Below is a small trained network, with its code and all its weights. Each question gives an input and a class and asks what happens when units are switched off, that is, made to give their printed mean instead of their output.

import numpy as np


def w(rows, s, z=0):
    codes = np.array(rows[::2]) - 128.0
    scale = np.full(codes.shape[1], s)
    scale[-1] = z or s
    return codes * scale


def f(y):
    return np.maximum(y, 0)


def log_softmax(a):
    a = a - a.max(-1, keepdims=True)
    return a - np.log(np.exp(a).sum(-1, keepdims=True))


def net(x, mask):
    res = np.array(x, float).reshape(1, 6) / 4 @ E
    y = f(res @ A[0][:, :-1].T + A[0][:, -1])
    res = res + np.where(mask, y, B[0][:, -1]) @ B[0][:, :-1]
    return log_softmax(res[-1] @ U[:, :-1].T + U[:, -1])


A, B = {}, {}
E = w([
[68,220,152],'x0',
[13,74,2],'x1',
[127,131,130],'x2',
[68,213,156],'x3',
[124,127,131],'x4',
[131,131,122],'x5',
],0.0076)
A[0] = w([
[124,75,71,85],'n1',
[208,99,167,42],'n2',
[42,137,82,157],'n3',
[197,138,134,207],'n4',
[121,29,73,146],'n5',
[103,248,158,123],'n6',
[115,47,99,94],'n7',
[193,95,184,57],'n8',
[212,125,142,208],'n9',
[176,112,166,208],'n10',
[182,114,163,209],'n11',
[126,36,86,152],'n12',
[51,132,122,195],'n13',
[190,91,190,53],'n14',
[148,184,188,87],'n15',
[123,2,99,125],'n16',
[121,219,159,75],'n17',
[24,138,66,78],'n18',
[48,136,116,202],'n19',
[134,169,144,161],'n20',
[69,167,67,2],'n21',
[32,151,85,13],'n22',
],0.0084,0.0056)
B[0] = w([
[67,193,129,170],'n1',
[147,123,37,183],'n2',
[179,82,115,209],'n3',
[131,114,175,236],'n4',
[81,182,79,221],'n5',
[98,150,189,219],'n6',
[90,202,108,176],'n7',
[156,115,11,186],'n8',
[155,89,148,254],'n9',
[124,93,168,239],'n10',
[145,79,177,242],'n11',
[113,183,89,214],'n12',
[176,71,92,205],'n13',
[148,121,26,185],'n14',
[66,187,133,193],'n15',
[82,183,83,217],'n16',
[84,176,177,183],'n17',
[169,80,157,200],'n18',
[180,80,90,212],'n19',
[115,133,162,180],'n20',
[128,112,254,153],'n21',
[144,77,200,169],'n22',
],0.0087,0.0065)
U = w([
[167,107,83,178],'0',
[151,102,207,183],'1',
[53,248,142,3],'2',
],0.012,0.0032)

Each question gives the input, the list of numbers given to net, and the class t.
The units are the neurons (one row each of A and B). Each row of codes is followed by its name. A weight is (code - 128) times the scale printed after its matrix; where a second scale follows, it is the last column's (A, B and U).
mask holds one flag per neuron, in row order. A switched-off neuron (its flag False) gives its mean, the last column of its row in B, instead of its output. The means were averaged over made-up inputs and are rounded, as every weight is.
A unit's drop is (log p(t) with every unit on - log p(t) with that unit switched off) / (log p(t) with every unit on - log p(t) with every unit switched off).
The circuit of an input: a set's keep is (log p(t) with only the set's units on - log p(t) with every unit switched off) / (log p(t) with every unit on - log p(t) with every unit switched off). Starting from the 12 units with the biggest drops (on a tie, the unit counted first), units are removed one at a time, each time the one whose removal leaves the highest keep (on an exact tie, the one counted first), for as long as the keep stays at least 0.8.
units of the circuit, in order: the units of the circuit, biggest drop first
k most important neurons: the k neurons with the biggest drops, biggest first
drop when u is switched off: that unit's drop, to one decimal
input [-3,-6,-7,-4,7,1], class 0: most important neuron -> (n8)
input [7,7,6,1,-5,-3], class 1: units of the circuit, in order -> (n22; n18)
input [4,6,-4,4,8,-6], class 1: 2 most important neurons -> (n21; n22)
input [1,7,-8,8,0,5], class 1: 2 most important neurons -> (n21; n22)
input [-5,-6,1,-2,-3,-5], class 0: 4 most important neurons -> (n8; n14; n2; n6)
input [6,7,2,-1,7,-8], class 0: 2 most important neurons -> (n19; n13)
input [-8,-8,-6,-1,3,0], class 0: drop when n2 is switched off -> 0.3
input [4,2,-1,5,-1,-6], class 1: drop when n14 is switched off -> 0.0
input [4,1,0,2,-3,-4], class 1: drop when n16 is switched off -> 0.2
input [-3,-8,-2,0,-5,0], class 0: 3 most important neurons -> (n8; n14; n2)
